Two labels a row
[  3   8  -1  -3 -12  -3   0   0  13   7  11   6   2  -3   6 -29  -1 -15
 -14  -2  -5   0  -9   1   1   8  -8  14   4   7   0  -2  10 -13   4 -10
   1  -1  -1   6  22  -9   4]  Gevo & novof
[  6   7   5   2 -18  -4   4  -2  -8  11   8  -5  -4  -8   5 -19  -7  -9
  -6  -1  -5  -1  -9   2   4   4  -7  19   3  -2  -1 -11   8  -9   1 -13
   3  -1  -2  -2  15  -8  -2]  Gevo & novof
[  7   3   3   6 -27  -4   4  -5  12  10  23   0   2  -4   7 -30 -10  -9
 -14  -4  -8  -3  -9   0   1  10  -8  18  -2   2   0  -3  12  -8   0 -16
  11   5   0   6  12 -16   5]  Gevo & novof
[  1 -11   3   7 -10 -14  15   7  19   9  31 -12  19  -5   4 -12  -3 -12
  -1 -13  -9  -4 -17  -2   6  11 -11  11   6  16   5  -3  17 -12  -4 -14
   3   5  -6   3 -19 -12   4]  Gevo & mube
[  5   2   2  -3  -8  -3   8   1   3   9  11  -6   1   2   4 -24  -1 -15
 -10  -3  -5  -4 -10  -1   3  12  -8  15   3  11  -2  -8  14 -18   1 -14
   0  -1  -4   0  24  -8   3]  Gevo & niti
[  2   5   4  10 -19  -8   7   0   5  12   4   0   9  -9   2  -9 -10  -6
  -3   1  -5  -2 -15   5   4   9  -4  21   4  -2   1  -2   1  -2   1  -6
  12   1  -2   1  -2  -7   0]  Gevo & niti
[ 10   0   4  -6 -17   0   9  -2  -4   7  12 -13  14  -7   6 -13  -1  -8
 -11   0  -8   0  -4  -4   0   5  -5  14   3   3   0 -11  15 -14  -2 -18
   4   4  -7   7  17  -6   4]  Gevo & novof
[  6   8   6   0 -26  -2  -7 -12 -18   5   0  -7   9  -5  -1 -11  -6  -1
  -8  -1  -6   4  -3  -4  -3   5  -1  11  -3  -2  -2  -7   9  -1  -3 -14
  17   9  -2   3   4  -4  -4]  gudu & novof
[  0   8   5   5 -26  -8  -5  -6  -3   1   3  -1  18  -5  -4   0  -7   1
  -6  -1 -10   1  -3   2   2   6   2   8  -1  -9   2   2   3   3  -6  -8
   6   8  -1  12 -22  -1  -2]  gudu & novof
[  9   5   8  -1  -9   2   0  -2   3   3   6   1   3   3   4 -17  -2  -8
 -17   0  -3  -1  -2  -4  -2   5  -5  11  -3   5  -5  -6   5   1   0 -11
   7   3  -2   4  19  -8   1]  Gevo & niti
[  4   8   1   2 -17  -6   0  -2  14  11   1   8  11  -4   5 -21  -5 -10
 -14  -1  -4  -3 -15   4   3  10  -7  16   5   4   3   3   8  -8   1  -6
   5   0  -1   5  14  -6  -1]  Gevo & novof
[  7   8   0  -2 -34  -5  -2  -6   2   8   4  -1  19  -9  -2 -15  -6  -1
 -15  -2  -9   2 -11  -4  -6  11  -5  15   1  -4   1  -2  11  -9  -2 -10
  10   6  -2  11   7  -6  -1]  Gevo & niti
[ -6  -8  -4   8   1 -14   3   5  25   1  14   1  17  -2  -2   9  -2  -1
   2  -5  -4  -2 -11   0   5   2  -1  -4   1   6   3   7   0  -2  -4   3
   2   4   0   8 -35  -1   6]  gudu & mube
[  6   2   2   4 -10  -4   9   2   4  11   2  -1   8  -8   3  -8  -6  -8
  -6   1  -5  -2 -19   3   2   6  -5  20   4   4   1  -2   5  -4   2  -3
   9   0  -3   0  13  -5   0]  Gevo & niti
[  4   4   8  -1 -28  -9   3  -4  -4   7  13 -13  26  -6   1 -12  -3 -10
 -11  -3 -15  -2 -10  -4   1   8  -4  15   2   4   2  -8  16  -7  -6 -23
   6   8  -9  12  -9  -7   2]  Gevo & niti
[  3 -11  10   8  -5 -12   9   4  10   5  22 -16  15   4   2 -11  -3 -15
  -7  -9  -6  -6 -13  -7   4   5  -5  13  -3  19   1  -9  17   4  -6 -18
   8   5  -6   3 -13 -12   4]  Gevo & mube
[ -9  -1   1   4 -18 -15  -6  -9  -4  -1   4  -7  24   1  -8   6   2  -3
   6  -7 -10   0  -8  -4   3   6   3  -2  -3   3   4  -1   8   4 -13 -11
   4   9   0  10 -44   0  -4]  gudu & mube
[  4  -6   9   4  -3  -5  11   5   9   2  17 -12  11  -1   1  -1  -4  -7
  -3  -4  -7  -3  -2  -1   4   6  -4  10  -3   8  -1  -3   7   3  -3  -9
   6   5  -3   5 -11  -6   8]  Gevo & mube
[  6   0  -7   4 -26 -12  15   2  15  15  16  -6  26 -21   6  -7  -7  -5
   1  -6 -10   2 -20   7   6  14  -9  19  11  -3   6   2   7 -25   0  -6
   5   3  -6  10 -13  -7   7]  Gevo & mube
[  2  -7   0  13  -8  -9  17   8  18  10  39  -5 -10  -5  10 -12 -11 -10
  -2  -7  -8  -1   0   9   6   3 -10  15   5   0   3  -3   7 -14  -1 -15
  -3  -1   0  -4 -16 -15  12]  Gevo & mube

Two labels a row
[ -7   4   1  -5   9   8  -1  -2 -10   1   3 -11 -12   2   0  -5  -4   0
 -19  -9 -22  -2 -16  -5  -3  10   5  -3  -9  -5   9  -3  -2  -4  10 -29
  -7 -12   5  -7  10   2   0]  T & S
[ 12   3   0  18 -18  -4   5  20   4   1  -7  18   9  -3  -2   0   6 -14
  16  51   1   3   6   4   5  37   9  11  14 -15  13   2   8   8  10  12
  18  18   6   5  10  -1   0]  N & S
[-12  10  -9   9  -1  -5   2  -4   3   4  -4 -12   1  -9   2   6  16   2
   3 -14 -10   2  -5  -7   4   9  17 -11   6 -13   6   7  -5  -4  12  40
  -1  14  -1  10  10   1  -6]  X & F
[ -3  -9   0  -5   7   3   1  -4   0  -3   5   0   3   4  -6   0  -9   9
  -3 -20   4   1   3   4  -3 -15 -10   5  -7  12 -15  -7  -7  -8 -13 -28
  -5 -12 -10 -10  -8  -2  -2]  M & C
[ -2   5   8   9   6   3   1   0   4   1  -8  -5 -10  -4   2   6   8   4
   2  33  17   2 -10  -2   2  31  10  -4  10   2   4   9  -1  -8   3  34
   3   5   7   5  -2   2  -4]  X & F
[-16   1   5  -5  17   5   1 -13   0   3   8  21  15  -7  -4  -4  14  17
  -2 -51   9  -7  -8  11  -2  -6  13 -10  -5 -16   3  -5  -6 -13  17  29
 -21   4  -9   1  14   8  -7]  X & F
[ -5   1  -4   2  16  -2   2  -6   1   2  -1 -26 -12  -5   6  -3   7   0
 -14  20 -11   2 -17  -8  -1  -8   3   3   7  10   4  11   1   1   6  18
  -6  -4  -5   8   1  -7  -3]  X & F
[-5  1 -3  7  1  0  5  2  5  0 -1 -8  5 -5 -2  0  8  6  6  9 -2  3  1  0
  1 12  5 -6  4  4  6  8 -4 -4  5  8  1  5  1  4  1  2 -3]  M & F
[-11  -8  -2   1  21  -3   4 -15   4   2  12   4  30 -10  -5  -2   8   9
  -2 -41  15   0 -14   2  -2 -41   6   7  -3  -5  -6   1  -8 -12  13  30
 -18   0 -28   3   3  -3 -12]  M & C
[ -2  -1  -4  13  18  -7   0  -8   1   1   4  -7   6  -4  -8   1   0   1
  13 -14 -12  -4  -5   2   0 -29   8 -11  -2 -16  -5   5  -3   3   9  33
 -14   5  -6  -2   3  -1  -8]  M & F
[ -8   6   1   0  15   7  -1  -5   0   1  -7  -1  -5   3   0   2   5   4
 -18   6 -15  -1 -13  -6  -3  19  10   4  -2   2  -2   1  -9 -10   4  10
 -15  -8  -5  -6   3  -2  -5]  X & F
[ -5   8  -4  -1  -5   7   0   2  -3   4  -4   4   1   3  -5   0   3  -3
 -12  -8 -24   0  -4  -6  -2  25   7  -1  -8 -10   9  -3 -10  -3   9 -19
  -7  -3   5  -6  13   3  -1]  M & S
[-10   2  -4   6   4   1   5  -8   5   1   3 -32  -5 -15   2   0  11  11
   0 -12  -8   6 -16  -5   0   3   9  -7  -2   7  14  14  -5 -12  13   4
   0   2  -5  10   7   2  -8]  M & F
[ -4  -3   2  -2  20  -2   2 -10  -4  -1   9 -23 -14  -9   2  -7  -2  -2
  -7 -12  -4  -3 -19  -1  -1 -27   4  -7   0  -2  10   5   4   1  15  -1
  -8  -4  -2   6   8  -3  -2]  M & F
[-16   0  -4   1   5   2   4  -7   3   4   0 -21  -4  -9   3   1   7  16
 -17 -27  -5   6 -13 -10  -1   7   6   2  -9  12   3   6 -13 -17   6 -17
  -5  -2 -12  12   9   2  -8]  X & F
[ 11   5  -4  26  -1  -5   2  11   6   1  -4 -14  11  -6  -9   4   3 -12
  35  51 -31   1   2   8   5  19   9 -13  13 -21  10  15   1  10  12  34
   6  17  12 -12   3   4  -6]  M & F
[ -7   1   3  -1  22   5   1  -6  -2   0  -1 -18 -17   2   3  -1   0   0
 -19  13  -3  -2 -19 -10   0   2   4  -2   2  13   0   7  -3  -7   5   3
  -6 -11   0   2  -1  -6  -3]  X & F
[ -5   5  -8   6   6  -9   2  -4   3   2   0 -10  19  -6   2   3  20  -8
  14 -14 -37   3   2   4   2 -16   7  -6   4 -12   4   9   3   7  12  51
 -13  15 -10   8   1  -4  -1]  N & S
[  0   1  -2   2   3  -1   2   1   0  -1   1 -29  -9  -5   0  -3  -1   3
   2   9 -19   3  -8   0   2   6   3 -10  -1  11  10   8   0   3   3 -22
   4   0  10   3   2   0   0]  M & F
[-12   4   6  -1  10   9   0  -4   3   1  -7  -8 -13  -4   0   2   7  17
 -21   4  17  -3 -17  -8  -2  26   8  -7   2  17   9   9  -8 -11   2  -2
  -2  -5   7   5   5   5  -5]  X & F
[  5   6  -6   8 -13   2  -2   4   3   2  -5   0   5   4  -5   9   2 -11
   7  17 -20   1   7   1  -1   5   4  -1   0  -7   4   3  -4  12   4  17
  -3   0   9  -5   0   2   3]  X & S
[  3   0  -6   9  -3  -6   2   8   5   3  -5 -12   4  -9   1   0   8   0
  17  36  -4   0  -4   3   4   1   8  -7   9   4  13  15   0  10   6  19
   6  16   3  12   3  -3  -2]  N & F
[-22 -10  -3 -25  42  -3   2 -23 -14   1  12 -50 -18  -7  14 -19  -6  17
 -35 -51 -24  -3 -25 -12  -5 -51  -7  -6 -15  24  -6   0  -3  -4   5 -47
 -21 -17 -24   9   6 -12  -3]  T & F
[ -9   1   3   0  15   0   2  -2  -3   2  -2 -23  -6  -4   1  -3  -1   9
 -11  -7 -20  -2 -12  -6  -2   6   5  -8  -6   4   5   4  -7  -3   4 -28
  -3  -1  -4   0   8  -2  -4]  T & F
